[ 14  -4 -28  -6  15  -9   2 -21  -1 -10 -27  -7 -13  -1  17  10   5   3
 -18  16 -29  13   9 -19   8  19  -8   2  40  -8   8   1] => 6
[-20  -1  -8 -47  33 -16  -7   6  37  29 -17  21   3  -4   9   5 -17   3
  12   5  35   7  42   7  29 -52  -7   8 -13  -3  40  -2] => 7
[-19  14  -2   7   1  -1  -4   0  35   7  22  -5  14   0  -4  13 -15   5
   4   3  42  -2  19  13 -15 -21  12   9  -5 -24  20  -1] => 8
[  1  12   1  -6  -5  -8  19 -13  -1 -13 -15  -6  24  -5   3  20  -5   3
 -23 -11   2  -6  -3   6 -14 -10  14  23   1 -12   8   1] => 0
[ -5   3   5 -12   7   7  -5 -15  10   1  -4 -14 -29   4  -7  16  -6  -2
  -7  12  -9 -10   8   6  22 -13  20  -5  -9  18  40   3] => 2
[  8  38 -16   1 -12   7   7   4  14 -15  -1  -1  -4  19  15  -1  -6  10
 -26   6   1  -8   3   4 -27   8  -3  18  16 -23  33 -13] => 3
[  8 -21  42   8  -4 -22  -1   8   5  13   8   2  22 -14   5   8 -18   4
  21 -21  27  -2   6  -5  20 -19  -1  10  -7  15 -11  -2] => 2
[ 21  -1 -16   8   2   5   1 -26  -6 -19  -2 -10 -21   7  10  13  13 -10
 -23  23 -18  15   1 -13   7  35   4   2  38   0  14  -4] => 5
[ -7  -1   5  -8   5 -10  -2 -15  -5 -10   3  -8   2 -10  -2  22  -6 -16
  -7   2   6 -25  -5   0   2 -15  42 -10  -6  21  18   1] => 0
[ -3 -40   6 -10   6 -24 -11 -10   7   5  30   9  27 -10   8   8  -7  -2
  17 -15  46  10  11 -14   2  -5  21   3  -3  -4 -21  11] => 1
[ -3   9 -16  -6  25  -1  18 -18  -4  10   2  14  -9  -9 -15  -4 -12  12
   5  -2  -4  -7   2   3  13 -17  24  15   9  14  16  -9] => 6
[-16 -10  -5 -25  22 -15   2  -2   2   1  -2 -10 -10   3  14   5  -9   8
  -4  -3  26   4  13   3   8 -16 -12   3   8  20  -4   9] => 2
[-14  27   9  24  -8   0   5   3  -7  -2  12 -10 -24 -15 -10  14  -5 -24
  -4  24  -3 -18 -11  -1  19  -4  29  -6  11  17  37  -7] => 1
[  1   3  -4  16   2  -3  -3 -24  -5  -3 -18 -28 -21   0 -14  35  21   0
 -12  14 -16  21  12 -12  28  13   7  -4   2  -9  12 -10] => 7
[  3   7 -14   4   3 -16  -7  -1   3  -3 -25  -7  -7  -3  10  30   6  -5
  -9  16 -12  12  19  -8  17  16   1  -3  19 -17  20  -7] => 7
[ -5   4  10   2  32 -21  24 -24 -28  14 -23   5   3 -11 -14 -26  22  21
 -18   0 -19  30  15   4  23   6 -23   1   6  11 -20  11] => 3
[ 16 -22  22   7  -1 -56  -9  11  -8  29  -3   6  12  -5  11  -3   9   1
 -11  -8  41  31  24 -19   3  14   2 -37  31  -7  12  -3] => 6
[-10 -17   1  -7  16  -7  -1  -2   3  13 -23   0  -1  -8  -8  -9  18  21
   2  -8  -7  27  24  15  22  -9 -18  11 -25  -4  -9   9] => 7
[ -6   7 -29   0   7  -1  -1  -8  -2 -10 -23 -13   1   5   3  13   9  -1
 -16  16 -12  10  12  -3  -5  15 -10   8  24 -13   3  -2] => 4
[  6 -32  16  -8  -2 -34 -12   4   6   4  14   3  23  -3  14   5   4  -2
   3 -11  23  -1  10  -7  -5   4   8  -3   1  -8 -14   0] => 3
[  8  26  28  25  12   9  23   3  11  -8   4  -6 -16   8   0   4 -12   7
 -10  -1   9  -3   2  -4 -19 -13 -16   6   3 -11  40  -8] => 2
[ 16   2   9  26   6   7   5  -5   8  43 -13   8   7  -3 -25 -20  -3  30
  20 -16 -14  19  18  14  -2  33  -8 -11 -16  -3   7  -3] => 6
[-10 -26  11  -8   2 -52  -3   3   5  14  -2   0  31 -16   1  43   4   9
  17 -13  37  20  26  -9  28 -25  20  22   3 -31  -1  -4] => 7
[-10  30  13  32  14  12  -2 -28 -18  39 -57 -22  -5   1 -16   2   9   2
 -34   6  -9  25  37  22  27  27 -16 -28 -41  13  13   1] => 4
[ 14  20  -2  12  21   5  21 -31   2 -16  -3 -14  14   6  -7  -5   6  24
 -27  -8  -8   1   0   7 -20   1  -1  27   2 -29  18  10] => 3
[-14 -25  -2 -29  26 -15  -1  -8   2   2   1  20  15  -1  15 -13  -8  -7
   6  -5  35  15  15  11   6 -19  -6   8   3  13 -16  11] => 5
[-17 -23  -5 -13   1 -31  -2  23  14   2   8   8  -7  -7  13   3   0  -9
  -1   0  42   7  17   4   4 -18 -12   7   6   5  -3  -9] => 7
[ -1 -43  17 -22  39 -24  -5 -12  -8  -5  29 -18  14 -11  11  18  10   1
  15  -8  23  -3  -9  -6  13 -21  18  10  16  12 -25   7] => 5
[ 11  11 -25 -23  18  -6   7 -19   1 -12 -20 -16 -17   5  13  10  11   7
 -24  21 -23   7   7 -22   0  10 -11  -4  40   6  21   6] => 0
[  0   8   4 -14 -10 -11  -1 -13  -5 -14  12 -10 -15   2   4  10  -1 -15
 -19   8  -6 -35 -17  -3   4 -12  31  -5   8  22  14  -3] => 3
[  1  29   2  15   6  -2  13  12 -13  -7 -17   1 -33  -5   4   1  -4 -19
 -23  12  -8 -31  -2  29   2  -2  13 -25   0  27  30 -14] => 8
[ 12  -9  -5  -8 -21  -5  10   8   7  -8  15   7  10  14  13  -2   6   4
 -24 -17  31 -26   4   1 -43  23  11   3 -11 -30   4   4] => 3
[  0  14   4  10  -8   4   1  -7   8  -1 -16  -6  20   3 -14  16  -2  14
  -5 -16   6  12   8  15  -6  -2   9  14 -23 -25   9  -5] => 7
[ 14  26   9  20 -13  12  19  -5  -1   3 -14  22  -2   5 -22   1 -10   8
  10   1 -28   0   5  -1   4  14  12   3   0 -11  35   0] => 2
[ -5  -6   7  12  -1   1  -4 -10 -11  -7  19 -12 -29  -1  -9  26   5 -27
  -6  10  -2 -15 -11   4  -1  14  48 -27 -11  15  22  -9] => 1
[-14 -32  16   9  29 -27  -4 -10 -33  10  -8  23   6 -13  -6   6   9   1
  34  -8 -15  20  12 -16  15  -1  23 -26 -12   4 -35   2] => 6
[ 18  11   2  -7  -4   8 -10   7  21  16 -12   6  15  14   1 -29  -2  14
   4   7 -12  22  13  -7 -11  27 -30 -21  26 -13  21  26] => 2
[ 11  30  12  41  29 -49 -11  17  29 -40  -6  28 -76  29  55  20 -57   4
  21   9 -16  -1  27  22 -37 -66 -10  14  12  23 114 -50] => 4
[ -9 -24 -18 -11  13 -20 -10  -5  12  18   6   0   7   3  16  -9  -9   5
   8 -10  33  16  17   4   4 -14  -7   6   3   6 -11   9] => 6
[  0  26   5   2 -12  17  15  -1  -8 -23 -10  -7 -18  -2  -7  14 -13  -3
 -22 -13   0 -44 -16  34  -8 -20  31   4 -26  25   7 -24] => 8
[ 12   4 -25  12  14 -13   5 -13  -1  -3  -4 -14 -19   2   6   5   6  -7
  -9  22 -23  16  -4 -13   9   9  -6   0  53   1  20  -3] => 6
[  2 -16  17  -8   3 -33  -6   1  11   1   9   5  11  -5   9  15  -4  -2
  10  -7  18  10   5 -10   7 -26   4   4   8  -4   2  -4] => 7
[ -4  -6  -5  -7  11  -8  -7 -12   4   1  16 -19 -41  -2   4  15  -4 -15
 -10  13  -8 -22 -12   4  11 -17  32 -10  12  32  30 -11] => 6
[-37 -38 -28 -41  33 -24  15  -8   4 -13  20   4   4  -2  18 -10   5  10
 -30 -14  52   1  14  20 -23 -43  -8  44  -5  -2 -25  17] => 4
[-29  -6  -3   5   2 -23  -9   8  -4  14  -3   7  17   0  12   3 -10 -17
  -1   0  45   9  22   7  -1 -10  -4  -6 -10   8 -16  -1] => 4
[  9  19  -8  11  -2  22  10 -11  14 -14  10   0   1  11   0   3 -10   3
 -12  -3  11   3  -4   2 -25   2  10  17  -5 -22  28  -5] => 1
[-12 -13  13 -15  16 -17 -10  -8  16  14  29   2  -3   6   2   1  -3 -12
   3   1  22  14  -1  -3 -10 -15  -1 -22   2  13  -8   4] => 7
[  3 -17   6  10   9  -1  -2 -10  -7 -16  20 -11 -35   2   7  17   4 -24
 -16   3   9 -13 -10   5  -7   6  32 -20 -12  19  19  -9] => 1
[  8  16 -21  -2   1  -2  -8 -12  -8 -18 -31 -16 -11   5  10  21  11  -3
 -19  24 -36  12   8 -18  -4  37   4 -23  33   1  15  -3] => 0
[  3  49 -16  -1 -42  -4  37   2  16   8   3  31 -21  11  -7   4 -25  -9
   7  15 -21 -12 -16 -10  14 -49  11  45  37  -7  54 -22] => 6
[-14 -39   1  -4 -11 -18 -16  25  21   3  20   1  23 -11  29   2  -1 -12
  -4  -8  60 -20  25   1  -8  10  -1  13 -21 -15 -22  -1] => 3
[ 14  24 -53  -9 -25  10   1  -3   2 -42  -2 -17 -24  12  31  14   1  -1
 -41  23 -12 -15  -8 -17 -24  42   7  13  55 -17  24   7] => 1
[ 10  28   3  42   5 -16  -2 -16 -25   3 -59 -10 -10  -2  10  35   0 -15
 -13  18 -39  36  22  -1  30  33  -3 -23   7  14  17 -25] => 0
[ -8  19  -3   7   5   6  13   0   6   1   7  -9 -11   3   3  19  -6   5
 -14  -1  27   1   8   6  -8  -6  14  16  -8 -17  31 -13] => 1
[-17 -17  -7 -21  18 -25   0  -4  12   3   6   6  -6   1  11  -2   5  -2
  -6  -1  28  21  16   3   8 -33 -11   9   1   0   0   9] => 7
[ 10  -4 -27 -19   0 -21  -6 -34  -5  -5 -28  -4   7   5   1  40   7   8
  -6   6 -26  25  14 -17  23  18  19   3  24 -16  -1   2] => 7
[ 13 -10   0  -5  14   5  23  -8  -2 -29 -12   7  13  -4  -2   0  -1   7
 -11 -16   8  -7  -3  17 -20  -1   2  29   4 -12   6  -4] => 5
[  6 -29  11 -29   1 -26 -18   7   8   4  24   4  19  -1  23   5   6  -6
   6   0  28   6   5 -35  -8  -7   7 -18  19   2 -16   5] => 0
[-26 -14 -15 -22   6  -7  14  -1 -21 -19  35 -26 -39  -2  -8  34  29 -36
 -16  28 -28 -34 -49 -12 -10  -9  48 -15  39   6  -6  -4] => 6
[ 17   6 -22   8   1   3  -4 -22   4  -1 -28 -10   8  -2  -7  10  10   3
 -10  15 -32  21  15  -5  11  36   5  -4  19  -6  20   4] => 0
[-26 -31   4 -18  20 -22   6   6   6  -3  10  -4  -1  -4  11  -3  -6   7
   6 -11  27   5   8  13  -5 -19 -18  13   1  13 -21  17] => 2
[ -9  33  12  23  23  16   5  -3  -3  19 -24  -7 -18  -7  -8 -17  12  10
 -16  17 -19  13  21  18  16   7 -21 -22 -13   7  10   2] => 8
[-17  32  19   8 -59   4 -12  30   5  -8  -2 -27  -5  -2   6  19 -13 -32
 -18   6   9 -46 -27  28  -8 -10  19 -19  -6  23  -1 -15] => 8
[  2   8  -3 -15  16   8   2  -3  15 -23 -14 -19  20   4  22   6  -9   7
 -16 -10   7  -4  -4   7 -26 -23 -13  20  -1  -7   3   1] => 0
